Rows near named flat spaces through zero (a row that begins with a name and a colon came from that space)
z891z302: [ 14.9   2.6   0.3 -11.8  -0.2 -14.7  -0.8   1.7  -0.2  -3.7  -2.4  -5.9
  -9.0   3.0   3.2  29.0   4.7  -5.2  13.9  -4.8 -11.3   3.5   5.6  22.2
  -4.7   3.5  12.1  -3.3  -9.8  -0.5  -2.5  10.5 -12.0   4.0   7.7   2.5
 -10.7   4.7 -18.3  -3.0   0.1   9.1   1.1  13.9   7.6  -0.3  -7.0  -1.5
 -35.1 -11.7  -3.5 -10.2   1.5  -7.7  12.4   9.5  -5.2   0.7  14.1   6.0
  -0.6   5.2  10.5   4.7  -1.4  -3.9   7.4]
z916z343: [  2.6  16.0   1.1  17.1  20.3 -39.3  -1.9   2.1 -11.5  22.9   4.5  22.8
  -1.1  48.6  -3.1  -7.8 -31.9 -22.4  14.7  37.6   7.2  14.7 -19.4  10.3
   7.4   7.3   9.8 -21.6  -4.4  -5.5  23.8  -8.4  10.2  20.7  16.3  11.8
   3.0 -29.8 -10.6 -13.0  -3.9  -6.0  16.7   9.0  -2.5  -4.9  20.8  33.7
  11.9  -4.3 -34.5  -2.6  28.2  12.6 -30.5 -13.0  19.0 -19.4  -6.7   0.4
 -17.3 -13.5 -18.9 -19.3  17.7 -18.7  -5.5]
z477z524: [  2.2  12.6   4.7   8.4  -5.3  -6.3  -3.1   2.5  -1.0  -0.1   6.1   5.0
   1.0  -4.6   1.8  -3.3  -0.5 -18.5   5.3   1.2  -3.8   2.5   0.5   5.1
  -8.4   4.1  -5.1  12.1   7.4  -5.9   4.3  -0.5 -12.7 -10.4  -9.1  -8.9
  -4.7  -6.5   0.7  -8.1  -3.4   4.3  -6.0   8.2   2.2  -0.5  -5.9   0.9
   8.0 -10.2  -5.8  -2.6  -3.5   1.0  -8.7  -1.2   3.1  -0.1  -0.4   0.0
  -2.4  -0.9   3.6 -11.3 -16.1  -1.6   3.4]
[  7.6   6.3   3.3   8.0  11.8  13.1   9.4 -19.4  11.5   4.0  -1.9  -2.5
   4.3 -18.1 -13.7  -9.6  -2.8  -5.4   8.3  -1.6   7.9   6.9 -11.7   4.9
  13.4 -15.4  -9.5   3.8  15.7 -15.8   5.1  -1.5  -5.1 -17.4  10.6   0.2
  -7.9   6.7  10.6  -6.7  -2.6  10.4   2.0  19.6   1.6   1.6   6.6  13.6
   8.3  13.2  -1.1  -3.2   3.4   9.9  -6.1 -12.9   2.4 -13.1  -0.8   0.7
  -6.2 -23.3   2.5  -3.2  11.6   2.3  -7.9]
z891z302
z997z303: [ -5.5  -5.7   3.1 -16.5   4.9  10.4  -1.7 -19.6   7.8   6.2   8.7  15.9
   7.7  10.2 -27.7  14.8 -11.6  -6.7   1.7  21.8  10.6   8.2  12.2   1.8
 -12.1   1.9   8.7  -8.4 -12.7   1.8  11.8  13.5   3.8   6.0  -6.4   1.1
  17.5  -3.7   4.2   6.4  -4.9   5.3  11.7 -10.1  -1.5  -7.5  -4.4   6.0
  10.4  -7.6   4.7  14.7  11.6  -1.1  -6.1 -13.8  -1.7   4.7   5.7   6.9
   3.5  -4.9 -10.0  -1.5   6.8  -6.4  11.1]
z29z340: [-12.9  -9.8  10.1  -0.2  11.0  -3.8   1.5  -6.7  -1.5  -6.1  -3.3 -16.1
   4.7  12.8   7.1   3.7  -6.5  14.6   4.3  -3.4 -26.0  -0.9  -8.1  -5.1
  -9.6   1.9 -21.8   8.5   2.7  -4.4  -0.5   9.5  -6.9   5.2   5.4   8.2
  -4.9 -13.9   3.9  17.0  19.6  11.0  -7.2   5.5  -1.4  -7.0  -5.6  -3.7
   7.6  -3.6   6.8  -5.0  -5.7   3.7  -1.4  -7.8 -15.7   3.3   5.1   6.6
  -4.5  -2.4 -12.2  -2.7  -5.0  12.8  -6.5]
[ 26.0  16.1  10.9 -16.2  -3.6 -16.9  -0.2   9.6  -0.2  -2.3   1.5  -5.1
  -6.2   8.0   6.8  35.1  12.8   6.0  10.9  -1.1   3.2  -5.7   7.7  20.7
  -7.0  15.5  14.0  -5.1  -7.2   0.1  -9.9  16.7 -10.5  -7.5   9.8   6.1
 -15.3   7.2 -18.1  -3.8   0.2  -1.4  -2.2  19.8   6.2   1.3  -6.7 -11.9
 -34.3 -11.1 -11.9 -11.7  -7.5 -17.2  15.0  20.4  -6.9   9.8  26.1   1.8
  -1.5   9.9   7.0  11.6 -27.1  -1.0  16.3]
z891z302
z804z865: [  7.2  -3.0   0.2   7.4  -9.5   0.3   1.2  -1.7 -12.6  -1.3  -5.8  -6.4
  -6.0  -3.4   8.6  -2.6  -6.5  -6.6  -9.4   1.1   0.9   9.5   7.4  11.2
   3.6  13.4  -5.6  19.3  -2.2  -1.5  -9.2  -5.4  -0.1  -1.2   3.4  15.2
  -4.7   3.8  -0.4   3.0  15.7   3.6   1.5 -26.9  -1.1  -4.1   5.0  17.6
  -2.5  15.1   1.9  -7.1 -21.6  -5.2   4.6   4.8  -3.4   4.3  -6.9   0.3
   7.2   6.4   8.1   0.5   1.2   9.3  -7.4]
z605z884: [ -6.8  -2.5  -6.6  14.0  13.2 -25.2 -11.2   9.8   9.1  14.1 -27.5  -8.3
 -20.1  -0.7   7.1 -17.7 -18.6  10.2   9.6  -8.4   3.5  24.8  13.2  -5.1
  -6.7  -5.1   1.9  -5.7  -2.4 -13.1  11.6   7.5   3.7   1.1  -4.1 -17.6
  24.8  19.5  24.6  25.5  -0.6  21.2   6.5 -24.5  22.1  -3.8  -2.7  15.1
   7.4   0.2  20.0  17.8  18.4 -29.9 -10.1  -6.5  12.6 -27.3  29.1  -3.7
  -2.3  25.4   8.2 -22.4  -1.1  14.7  -4.0]
[ 20.0  29.0  16.3  31.0  10.6  -0.9  38.7  -6.1 -10.9  25.0 -13.9 -19.9
   1.3  23.9   4.0  10.2  26.4   2.9   0.1 -27.2 -13.7   7.0   2.8   4.3
   6.5  -4.4 -11.5  13.5  15.0  23.0   6.4 -35.8   8.0 -10.3  29.6   3.7
 -24.4  -5.1   6.7 -17.5 -10.0  -5.7 -12.4 -20.5   7.6  31.8   1.3 -20.3
  -9.2   6.1   0.6 -10.3  -0.3  18.1   5.2  -5.5  -0.1  25.2  -2.3   6.2
  -2.6   0.8  22.9  -6.3 -18.5  24.5  27.1]
z997z303
[-16.3   1.5  -8.5  18.7  -1.9   9.4  -3.8 -11.3  -0.2   0.1   5.6  12.1
  10.6 -16.7 -13.6 -28.3  -1.7  -7.3   2.6   0.1   4.6   3.0 -10.9 -14.0
   5.5  -8.2 -16.2  -0.9   4.3   0.8   3.1 -14.6   6.0 -15.4   1.1 -10.5
   7.9  -8.5  16.6  10.6  -4.3  -5.9   2.6 -11.1  -3.5   0.2  13.8   3.2
  24.5  13.3   5.3  11.9   1.5  -4.2 -21.4  -6.8  -0.9   1.1 -21.1  -7.4
   2.0  -6.6  -4.0 -10.8  18.8  -1.1  -4.8]
z891z302
[ -7.5   1.4  -0.7   0.4   3.4   5.7   4.1  -5.3  11.0   1.8   2.1   5.4
   0.7  -4.2  -6.9 -13.2   6.4   2.4   0.9  -0.4  -7.9   0.7  -4.5  -2.6
  -0.7  -1.6  -7.5  -1.2   3.0   0.3   4.1   2.6  -2.5  -5.1   4.0  -0.9
   4.9  -0.9   3.0   2.5  -8.4   1.5   1.1  -0.5  -5.6   3.3  -1.2   3.8
   3.3   6.8   1.8  -0.9   8.8  -1.8  -4.7 -10.4   8.0  -4.6  -3.6   4.2
   1.2  -3.5  -9.3  -1.9   0.3  -3.8   1.0]
z891z302
z846z699: [  5.0  17.6  15.7  12.7   6.1   7.2  -7.8 -14.3 -13.6  14.5  -0.2   1.7
   0.7 -21.2   1.9  -9.7  -4.1   1.2  13.3 -12.7  13.9  -2.4   4.6  15.9
  -3.6   4.2   8.9  -4.6  -0.7  12.9   3.7  -3.0 -10.2  16.1  -7.3  -1.6
  -1.0  -7.6 -18.4  10.3   7.9 -26.6 -23.3   6.2  25.3 -13.7   8.4   3.1
  -0.8  -5.1  14.1 -13.4   2.6  11.6  10.5  12.5 -13.2 -13.4   5.5   6.8
  -3.0 -13.3  -1.2   6.0   1.2  10.4   4.0]
z477z524: [ 13.5  10.2   5.4   2.1 -10.9  21.8   8.3   7.8  -3.3  -6.6 -23.8 -11.0
 -13.6   2.2   4.9 -10.9  43.2 -12.2  -8.9   7.8  -0.6  -1.9  23.9 -10.4
 -13.9   6.3   5.3   2.7   5.7  -4.6   0.2   0.3 -16.5  -8.7  -9.3  10.9
 -28.0 -15.4   1.0 -14.9   7.9   2.8  21.7  23.8   6.8  14.7  10.7  17.4
  -4.0  -2.6   1.9  -8.8  -0.9   7.6 -22.0   4.7 -13.4   1.2  -1.3   3.4
  -0.1   2.1   7.0 -14.4 -24.6  -2.8  -9.4]
z29z340: [ -9.6 -13.0  17.4   7.4  -5.0   1.6   5.9 -26.0  10.4   1.3  -2.7 -42.8
  -6.9  14.6 -29.1   8.6 -18.7   8.0  15.8  -8.0 -17.5  -6.5 -12.3   0.6
  -5.5   9.9 -49.1  12.4  -1.7 -14.4  -7.9   6.2  -3.9  15.3   4.3   7.4
   5.6  -2.3  16.1  30.0  41.8  16.9  -3.8   1.0 -11.9 -25.5 -10.5 -17.7
  25.1  -1.8  17.6  -2.6  -2.5 -11.6 -17.6  -8.9   5.0   5.9 -13.5  -4.5
   8.7  16.8  -6.5  16.7  -1.2  16.0 -26.2]
[  1.7   8.8  11.8  -6.5  22.3 -25.0  10.4   6.6 -11.5   4.6  -1.2   1.1
   6.7   7.2   6.2   1.1   4.1   8.3   4.4   3.7  -0.9  -3.7 -10.1  15.4
 -17.0  -2.3   9.4  -0.1 -19.2  -9.6   9.4   8.7   0.1   7.9 -12.8  10.2
 -14.3  -5.9   3.4  -9.4   1.7  23.4  -7.1   0.7 -18.5 -13.9   1.7  19.5
  -7.5  -7.0 -12.8 -10.9  13.5  -6.8 -10.1 -17.1  23.9 -11.6   1.3 -10.9
   4.4  21.5 -15.3 -15.7  -4.1  -8.6  -3.3]
z916z343
z804z865: [  7.6 -14.1  61.0   2.5 -28.6 -42.6  -7.2   2.9 -28.4  32.9  -7.9   2.7
 -20.0   1.7  -8.0   1.9   1.9  -7.2   2.2  -3.3 -11.0   2.6 -16.1  17.5
  22.0  10.0   8.1  23.0   7.1  -8.1  35.0 -15.6  -3.0  12.8   1.3  14.4
 -13.6  -7.3  25.7   0.6  -6.3   2.4 -53.8  -4.9  -2.9  10.9 -21.8  16.3
  15.6  -7.4 -14.5 -41.2  19.1 -10.8  -1.4  29.8  -5.8   9.7 -10.6  -6.0
  11.2 -23.4  23.9  30.4   0.6 -20.3   8.2]
[ 20.3  18.3   4.3  19.2 -15.7 -10.5   3.2   5.0   8.1  -2.1   0.3 -15.6
 -19.7   5.4 -13.9 -21.5  11.8 -18.6  11.7   1.5  -6.5  -8.5  15.0  -2.7
 -23.9 -25.3  16.0   3.4  -9.5   6.6 -10.8 -13.0  -2.8 -33.6 -33.1  -5.8
  -7.7  -5.3  -2.1  12.2  -0.7  11.8   0.1   3.6   4.0  19.8   9.8  21.2
  14.2 -13.5  -3.8  -5.2  -8.6   3.7 -14.7  -5.1   2.9  13.1 -13.5   6.9
 -20.8  -3.4 -12.4 -18.6 -19.1  -3.3  -2.7]
z477z524
